Below is a small trained network, with its code and all its weights. Each question gives an input and a class and asks what happens when units are switched off, that is, made to give their printed mean instead of their output.

import numpy as np


def w(rows, s, z=0):
    codes = np.array(rows[::2]) - 128.0
    scale = np.full(codes.shape[1], s)
    scale[-1] = z or s
    return codes * scale


def f(y):
    return np.maximum(y, 0)


def log_softmax(a):
    a = a - a.max(-1, keepdims=True)
    return a - np.log(np.exp(a).sum(-1, keepdims=True))


def net(x, mask):
    res = np.array(x, float).reshape(1, 4) / 4 @ E
    y = f(res @ A[0][:, :-1].T + A[0][:, -1])
    res = res + np.where(mask, y, B[0][:, -1]) @ B[0][:, :-1]
    return log_softmax(res[-1] @ U[:, :-1].T + U[:, -1])


A, B = {}, {}
E = w([
[143,158,165,2],'x0',
[128,127,127,127],'x1',
[31,167,112,123],'x2',
[162,208,46,119],'x3',
],0.017)
A[0] = w([
[110,156,93,44,165],'neuron 1',
[143,99,164,89,106],'neuron 2',
[180,152,117,149,126],'neuron 3',
[160,115,200,97,117],'neuron 4',
[175,227,130,50,46],'neuron 5',
[123,206,20,177,175],'neuron 6',
[119,74,229,99,227],'neuron 7',
[174,143,67,189,166],'neuron 8',
[167,202,85,83,61],'neuron 9',
[125,137,159,54,185],'neuron 10',
[74,124,159,178,149],'neuron 11',
[195,38,145,101,167],'neuron 12',
[85,108,179,71,153],'neuron 13',
[166,133,79,180,145],'neuron 14',
[86,44,161,190,234],'neuron 15',
[217,103,139,136,219],'neuron 16',
[150,114,137,118,99],'neuron 17',
[250,93,143,139,255],'neuron 18',
],0.016,0.0075)
B[0] = w([
[89,141,163,183,202],'neuron 1',
[140,161,151,100,174],'neuron 2',
[149,60,132,120,165],'neuron 3',
[153,178,160,86,189],'neuron 4',
[167,147,127,212,206],'neuron 5',
[98,144,48,79,245],'neuron 6',
[134,166,180,122,244],'neuron 7',
[152,73,83,90,213],'neuron 8',
[182,108,80,209,191],'neuron 9',
[103,157,186,130,205],'neuron 10',
[106,157,102,168,193],'neuron 11',
[190,168,140,124,221],'neuron 12',
[60,145,206,111,202],'neuron 13',
[149,73,92,68,196],'neuron 14',
[147,142,121,248,254],'neuron 15',
[199,98,157,93,214],'neuron 16',
[145,160,115,119,145],'neuron 17',
[251,62,167,111,246],'neuron 18',
],0.013,0.021)
U = w([
[182,95,129,242,204],'0',
[61,172,81,255,252],'1',
[142,164,168,79,65],'2',
[5,133,184,120,27],'3',
[137,48,73,71,102],'4',
[34,162,13,76,55],'5',
],0.012,0.0032)

Each question gives the input, the list of numbers given to net, and the class t.
The units are the neurons (one row each of A and B). Each row of codes is followed by its name. A weight is (code - 128) times the scale printed after its matrix; where a second scale follows, it is the last column's (A, B and U).
mask holds one flag per neuron, in row order. A switched-off neuron (its flag False) gives its mean, the last column of its row in B, instead of its output. The means were averaged over made-up inputs and are rounded, as every weight is.
A unit's drop is (log p(t) with every unit on - log p(t) with that unit switched off) / (log p(t) with every unit on - log p(t) with every unit switched off).
The circuit of an input: a set's keep is (log p(t) with only the set's units on - log p(t) with every unit switched off) / (log p(t) with every unit on - log p(t) with every unit switched off). Starting from the 12 units with the biggest drops (on a tie, the unit counted first), units are removed one at a time, each time the one whose removal leaves the highest keep (on an exact tie, the one counted first), for as long as the keep stays at least 0.8.
units of the circuit, in order: the units of the circuit, biggest drop first
unit that matters most: the unit with the biggest drop
k most important neurons: the k neurons with the biggest drops, biggest first
drop of u: that unit's drop, to one decimal
input [-4,-4,1,8], class 5: unit that matters most : neuron 6
input [7,-7,1,8], class 1: units of the circuit, in order : [neuron 18; neuron 1]
input [0,5,7,-5], class 1: 2 most important neurons : [neuron 15; neuron 11]
input [3,-6,1,0], class 3: 2 most important neurons : [neuron 15; neuron 18]
input [2,-4,2,7], class 1: 3 most important neurons : [neuron 18; neuron 5; neuron 6]
input [3,2,2,8], class 1: 2 most important neurons : [neuron 18; neuron 6]
input [-3,-8,2,-7], class 1: drop of neuron 18 : 0.2
input [-6,-3,-2,8], class 4: drop of neuron 5 : 0.0
input [-4,0,-6,1], class 4: drop of neuron 5 : 0.1
input [1,2,2,6], class 1: drop of neuron 5 : 0.5
input [-7,-7,3,-1], class 1: 2 most important neurons : [neuron 15; neuron 18]
